Each row is followed by roughly how far along a hidden order it lies, from 0 to 9. A new part has a new order.
[  5   5  -1  -9 -23  -6   4  -3   8  -1   0   8   0  16  -8 -14 -14   1
  -5 -11   1  -6  -3  -6   1 -17  -2   8   0  14]  6
[  7   9  -3 -13 -41 -12   6  -6  14   0   2  16   4  12 -17 -26 -27   4
 -10 -22   1 -11 -10 -13   2 -31  -5  11  -2  25]  9
[  7   8  -3 -11 -36 -11   5  -6  13   0   2  14   3  11 -16 -24 -24   4
 -10 -18   1 -10 -10 -11   2 -30  -5  10  -2  24]  9
[  6   0   1  -6 -13   0   4   3   0  -4  -2  -1  -9  -8   5   5   0  -3
   4   2   1   1   8  -1   1   2   3   6   3   1]  2
[  7   4   1 -10 -15  -2   8  -1   3  -4   0   7  -7   1 -14  -9 -12  -3
  -7  -9   5  -5   2  -7  -2 -26  -3   8   0  11]  5
[  6   5  -1  -9 -27  -7   4  -3   8  -2   0   8  -1   4 -12 -14 -14   1
  -5 -12   1  -6  -3  -7   1 -18  -2   8   0  17]  6
[  6  -2   0  -3  -7   4   2   6  -6  -4  -3  -6 -11 -12  10  14   6  -4
   8   7   0   3  13   2   0  15   4   5   3  -6]  0
[ 10   7  -2 -12 -38  -9   6  -3  10  -2   0  11  -1   5 -10 -17 -20   2
  -5 -15   1  -8  -3 -10   2 -22  -2  12   0  21]  7
[  3   1   0  -3 -10  -2   2   1   1  -2  -1   2  -3  -2  -1  -2  -4  -1
   0  -3   1  -2   2  -3   1  -1   1   5   1   4]  4
[  3   3  -1  -4 -15  -5   2  -2   5   0   0   4   0   4  -5 -12  -8   1
  -4  -8   0  -4  -2  -4   1 -12  -1   4   0   9]  5
[  6   4  -1  -7 -26  -5   4  -1   6  -2   0   6  -2   1  -5  -9 -11   0
  -3 -10   1  -5  -1  -6   1 -12  -1   9   0  12]  5
[  4   3  -1  -6 -20  -5   3  -1   4  -1   0   3  -2   1  -4  -5  -8   1
  -2  -8   1  -4  -1  -5   1  -8  -1   6   0   9]  5
[  7  -2  -3  -9 -12   2   5   3   5  -2  -2  -1  -8  -8   7   7   0  -4
   5   3   1  -3  11  -1   1   4   1   6   2   1]  1
[  7   3   0  -8 -22  -4   4   1   2  -3  -1   4  -6  -5  -2  -5  -7  -1
   0  -6   1  -4   3  -5   1  -7   1   8   1   9]  4
[  4   2  -1  -5 -17  -2   2   0   2  -2  -1   2  -3  -1  -1  -2  -4   0
   0  -4   0  -2   1  -3   1  -2   0 -31   0   5]  4
[  9   7  -2 -10 -35  -6   8  -5  14  -6   1  10   4   5 -12 -17 -24   1
  -3 -17   0  -7  -5 -10  -1 -32   0  11   0  18]  7
[  6   5  -1  -8 -25  -6   3  -2   6  -1   0   8  -1   3  -8 -11 -12   1
  -4 -11   1  -6  -2  -9   1 -17  -2  -2   0  14]  6
[  6   0   1  -6 -15   1   3   3  -2  -3  -2  -1  -8  -7   4   5  -1  -2
   4   0   1   0   7  -1   0   5   3   6   2   2]  2
[ 11   2   1 -10 -25   0   6   6   0  -6  -3  -1 -14 -10   4   7  -1  -4
   5  -1   1   0  11   7   1   4   4  11   4   4]  1
[  7  -1   1  -5 -13   1   3   4  -3  -4  -2  -3  -9  -9   5   8   3  -3
   5   3   1   1  10   0   0   8   4   8   3  -2]  1
[ 11   3   0 -12 -36  -2   6   3   2  -5  -2   3 -10  -8   1  -1  -8  -3
   2  -4   1  -3   8  -5   1  -6   2  13   3  12]  2
[  6   1   0  -5 -18   0   4   3  -1  -3  -2   0  -8  -6   3   4  -2  -2
   3  -1   1   0   7  -1   0   0   2   7   2   3]  2
[  5   5  -1  -8 -23  -6   5  -2   6  -1   0   7   0   4  -8 -13 -12   2
  -5 -12   1  -6  -4  -6   1 -17  -1   7  -1  14]  6
[  6   6  -2 -11 -28  -6   5  -3  10  -2   0  10   0   4  -8 -23 -17   2
  -5 -13   1  -7  -3  -7   1 -20  -2   9   0  14]  6
[  7   6  -2 -10 -37  -8   6  -2   9  -3   0  10  -2   4 -10 -16 -20   1
  -5 -15   1  -8  -2  -9   2 -21  -2  12   0  20]  6
